Below is a small trained network, with its code and all its weights. Each question gives an input and a class and asks what happens when units are switched off, that is, made to give their printed mean instead of their output.

import numpy as np


def w(rows, s, z=0):
    codes = np.array(rows[::2]) - 128.0
    scale = np.full(codes.shape[1], s)
    scale[-1] = z or s
    return codes * scale


def f(y):
    return np.maximum(y, 0)


def log_softmax(a):
    a = a - a.max(-1, keepdims=True)
    return a - np.log(np.exp(a).sum(-1, keepdims=True))


def net(x, mask):
    res = np.array(x, float).reshape(1, 3) / 4 @ E
    y = f(res @ A[0][:, :-1].T + A[0][:, -1])
    res = res + np.where(mask, y, B[0][:, -1]) @ B[0][:, :-1]
    return log_softmax(res[-1] @ U[:, :-1].T + U[:, -1])


A, B = {}, {}
E = w([
[24,60,233,177,111,7,25,75,160,30],'x0',
[39,194,99,30,134,139,170,147,92,169],'x1',
[187,155,183,175,221,203,60,212,136,140],'x2',
],0.011)
A[0] = w([
[168,151,70,88,125,201,222,126,144,206,37],'N0',
[107,31,211,232,75,50,41,67,215,50,254],'N1',
[111,128,103,99,112,146,204,119,48,115,250],'N2',
[137,134,29,81,101,116,229,101,59,134,126],'N3',
[169,101,20,75,78,144,229,68,41,149,194],'N4',
[117,27,182,157,73,93,71,103,196,129,70],'N5',
[73,148,170,90,128,37,71,125,188,77,201],'N6',
[254,127,193,195,228,203,86,182,138,166,150],'N7',
[197,47,36,144,61,181,193,90,26,152,136],'N8',
[16,180,100,72,184,93,186,150,94,149,183],'N9',
[216,169,150,173,160,224,57,228,168,186,157],'N10',
],0.0093,0.0056)
B[0] = w([
[216,146,47,95,158,144,152,178,201,117,199],'N0',
[111,73,172,185,209,27,135,74,109,2,251],'N1',
[85,91,92,117,73,99,129,154,105,158,180],'N2',
[117,79,59,162,32,139,149,148,180,203,193],'N3',
[197,80,62,239,92,125,224,98,212,229,208],'N4',
[61,68,86,134,217,53,141,93,107,55,180],'N5',
[71,149,168,86,190,114,80,101,89,79,195],'N6',
[217,164,65,163,241,158,70,244,62,57,221],'N7',
[188,208,152,161,214,110,228,77,222,174,184],'N8',
[72,61,124,30,104,137,70,193,40,210,188],'N9',
[240,207,49,138,224,173,113,215,169,94,216],'N10',
],0.0096,0.027)
U = w([
[86,54,234,197,136,18,67,61,182,14,254],'0',
[191,134,59,206,74,178,254,58,140,208,128],'1',
[224,223,91,182,220,215,71,240,100,86,199],'2',
[44,142,174,27,148,141,55,119,55,183,5],'3',
[52,78,67,92,76,101,100,166,123,205,35],'4',
],0.0098,0.0064)

Each question gives the input, the list of numbers given to net, and the class t.
The units are the neurons (one row each of A and B). Each row of codes is followed by its name. A weight is (code - 128) times the scale printed after its matrix; where a second scale follows, it is the last column's (A, B and U).
mask holds one flag per neuron, in row order. A switched-off neuron (its flag False) gives its mean, the last column of its row in B, instead of its output. The means were averaged over made-up inputs and are rounded, as every weight is.
A unit's drop is (log p(t) with every unit on - log p(t) with that unit switched off) / (log p(t) with every unit on - log p(t) with every unit switched off).
The circuit of an input: a set's keep is (log p(t) with only the set's units on - log p(t) with every unit switched off) / (log p(t) with every unit on - log p(t) with every unit switched off). Starting from all 11 units, units are removed one at a time, each time the one whose removal leaves the highest keep (on an exact tie, the one counted first), for as long as the keep stays at least 0.8.
units of the circuit, in order: the units of the circuit, biggest drop first
k most important neurons: the k neurons with the biggest drops, biggest first
drop of u: that unit's drop, to one decimal
input [-7,-6,-2], class 1: 2 most important neurons -> (N4 N8)
input [6,2,8], class 0: units of the circuit, in order -> (N1)
input [6,8,-7], class 3: units of the circuit, in order -> (N9 N6)
input [-1,5,-1], class 4: units of the circuit, in order -> (N9 N10)
input [3,-2,4], class 0: 2 most important neurons -> (N1 N0)
input [-1,8,-5], class 4: 3 most important neurons -> (N9 N2 N10)
input [4,6,-4], class 3: 2 most important neurons -> (N9 N6)
input [1,8,-2], class 4: drop of N6 -> 0.0
input [8,-7,7], class 0: drop of N1 -> 1.6
input [1,8,-8], class 4: drop of N9 -> 1.6
